Here is a tiny trained network, its code and every weight. The questions are about switching its units off for an input and a class, where a switched-off unit gives its printed mean instead of its output.

import numpy as np


def w(rows, s, z=0):
    codes = np.array(rows[::2]) - 128.0
    scale = np.full(codes.shape[1], s)
    scale[-1] = z or s
    return codes * scale


def f(y):
    return np.maximum(y, 0)


def log_softmax(a):
    a = a - a.max(-1, keepdims=True)
    return a - np.log(np.exp(a).sum(-1, keepdims=True))


def net(x, mask):
    res = np.array(x, float).reshape(1, 3) / 4 @ E
    y = f(res @ A[0][:, :-1].T + A[0][:, -1])
    res = res + np.where(mask, y, B[0][:, -1]) @ B[0][:, :-1]
    return log_softmax(res[-1] @ U[:, :-1].T + U[:, -1])


A, B = {}, {}
E = w([
[218,174,253,114,165],'x0',
[121,229,112,254,194],'x1',
[200,12,119,220,88],'x2',
],0.0084)
A[0] = w([
[113,198,59,188,178,233],'n1',
[161,52,65,229,134,67],'n2',
[193,72,219,107,44,130],'n3',
[112,78,73,2,83,160],'n4',
[30,133,118,113,136,126],'n5',
[100,119,142,58,54,253],'n6',
[177,113,139,136,60,106],'n7',
[113,74,15,127,94,79],'n8',
[178,85,180,143,79,107],'n9',
[157,69,94,212,141,179],'n10',
[201,107,125,133,122,111],'n11',
[76,206,29,150,73,114],'n12',
[24,184,74,165,146,113],'n13',
],0.0078,0.0035)
B[0] = w([
[8,148,116,51,40,254],'n1',
[146,218,218,217,111,222],'n2',
[216,2,28,112,130,227],'n3',
[80,216,234,174,153,252],'n4',
[86,102,127,104,99,191],'n5',
[160,152,213,165,194,232],'n6',
[163,81,97,87,82,169],'n7',
[153,212,230,163,161,216],'n8',
[137,24,77,76,102,190],'n9',
[166,179,181,137,185,225],'n10',
[126,88,93,104,95,171],'n11',
[119,74,57,101,105,220],'n12',
[108,86,85,81,94,225],'n13',
],0.0067,0.0073)
U = w([
[88,175,151,160,123,236],'0',
[167,142,172,163,196,115],'1',
[122,79,9,120,62,11],'2',
],0.012,0.0011)

Each question gives the input, the list of numbers given to net, and the class t.
The units are the neurons (one row each of A and B). Each row of codes is followed by its name. A weight is (code - 128) times the scale printed after its matrix; where a second scale follows, it is the last column's (A, B and U).
mask holds one flag per neuron, in row order. A switched-off neuron (its flag False) gives its mean, the last column of its row in B, instead of its output. The means were averaged over made-up inputs and are rounded, as every weight is.
A unit's drop is (log p(t) with every unit on - log p(t) with that unit switched off) / (log p(t) with every unit on - log p(t) with every unit switched off).
The circuit of an input: a set's keep is (log p(t) with only the set's units on - log p(t) with every unit switched off) / (log p(t) with every unit on - log p(t) with every unit switched off). Starting from the 12 units with the biggest drops (on a tie, the unit counted first), units are removed one at a time, each time the one whose removal leaves the highest keep (on an exact tie, the one counted first), for as long as the keep stays at least 0.8.
circuit, biggest first: the units of the circuit, biggest drop first
unit that matters most: the unit with the biggest drop
k most important neurons: the k neurons with the biggest drops, biggest first
drop when u is switched off: that unit's drop, to one decimal
input [-7,-4,1], class 1: unit that matters most : n1
input [-1,-2,5], class 1: circuit, biggest first : [n1, n10]
input [0,-7,2], class 1: circuit, biggest first : [n6, n1]
input [-4,1,4], class 0: 3 most important neurons : [n3, n6, n2]
input [6,-7,3], class 2: 2 most important neurons : [n3, n9]
input [0,-8,5], class 1: 3 most important neurons : [n4, n6, n1]
input [-5,4,4], class 0: 3 most important neurons : [n2, n1, n3]
input [-5,-2,-2], class 0: 2 most important neurons : [n4, n3]
input [-1,8,-5], class 2: drop when n4 is switched off : 0.1
input [-6,2,3], class 0: drop when n2 is switched off : 0.2
input [-4,-4,1], class 1: drop when n1 is switched off : 0.2
